grid = [[109, 123, 113, 124, 126, 114, 139], [133, 117, 114, 121, 146, 134, 141], [132, 127, 113, 122, 133, 127, 128], [143, 142, 141, 115, 150, 129, 145], [113, 141, 135, 119, 128, 121, 126], [151, 145, 148, 142, 122, 143, 114], [120, 127, 136, 146, 124, 148, 119], [106, 116, 116, 139, 120, 130, 143], [118, 126, 120, 127, 129, 124, 151]]
Which number is the entry just right of the centre entry?
A: 128
The centre entry -> 119
Which number is the entry just left of 130?
A: 120

arr =
[[153 152 119 152 121 152 153 152 136 153 153 119 119 152]
 [153 152 119 153 120 153 153 153 136 153 153 119 119 153]
 [152 151 121 151 121 151 152 151 135 152 152 121 121 151]
 [153 152 119 152 121 153 153 152 135 153 153 119 119 152]
 [151 151 120 151 120 151 152 151 136 152 151 120 120 151]
 [152 151 119 152 121 152 152 152 135 152 152 119 120 152]
 [152 151 119 152 121 152 152 152 135 152 152 120 120 152]
 [153 152 121 152 119 152 153 152 137 153 153 121 121 152]
 [152 151 120 152 121 152 152 152 135 152 152 120 120 152]
 [153 152 120 152 121 153 153 152 135 153 153 120 120 152]
 [153 152 119 153 120 153 153 153 136 153 153 119 120 153]
 [153 152 120 153 119 153 153 153 137 153 153 120 120 153]
 [152 151 119 151 121 152 152 152 135 152 152 119 119 151]
 [153 152 119 153 120 153 153 153 136 153 153 120 120 152]]
Indices start at 0.
The entry at row 1, column 0 -> 153
The top-left entry: 153
Report the entry at row 2, column 0.
152
Report the entry in the bottom-right corner.
152
Report the entry in the top-right corner.
152
The entry in row 0 and column 1: 152
The entry at row 2, column 2 is 121
Report the entry in the bottom-left corner.
153
The entry in row 1 and column 1 is 152
The entry at row 2, column 1 -> 151

Read these off the grid that follows. Rows and columns are numbered from 0.
1) Find the entry in row 2 and column 0.
2) Find the top-right entry.
3) Find the entry in row 0 and column 2.
4) Find the entry in row 0 and column 1.
5) Find the entry directly above 129.
6) Find the entry at row 1, column 0.
7) Find the entry just left of the smallest entry.
8) Find the entry in row 1 and column 2.
[[110 126 133 134 142 141 118 112 121 130 143 111 112 150 109]
 [130 132 124 126 136 129 124 136 122 130 153 109 124 121 135]
 [111 150 119 143 142 115 115 106 144 115 142 106 138 104 120]]
1) 111
2) 109
3) 133
4) 126
5) 141
6) 130
7) 138
8) 124

Questions about the array below. Rows and columns are numbered from 0.
1) Find the entry in row 0 and column 1.
2) Find the entry in row 0 and column 0.
3) Find the bottom-left entry.
126	122	110	120	148	115	139	110	137	150	135
126	122	110	120	148	115	138	110	137	150	135
1) 122
2) 126
3) 126
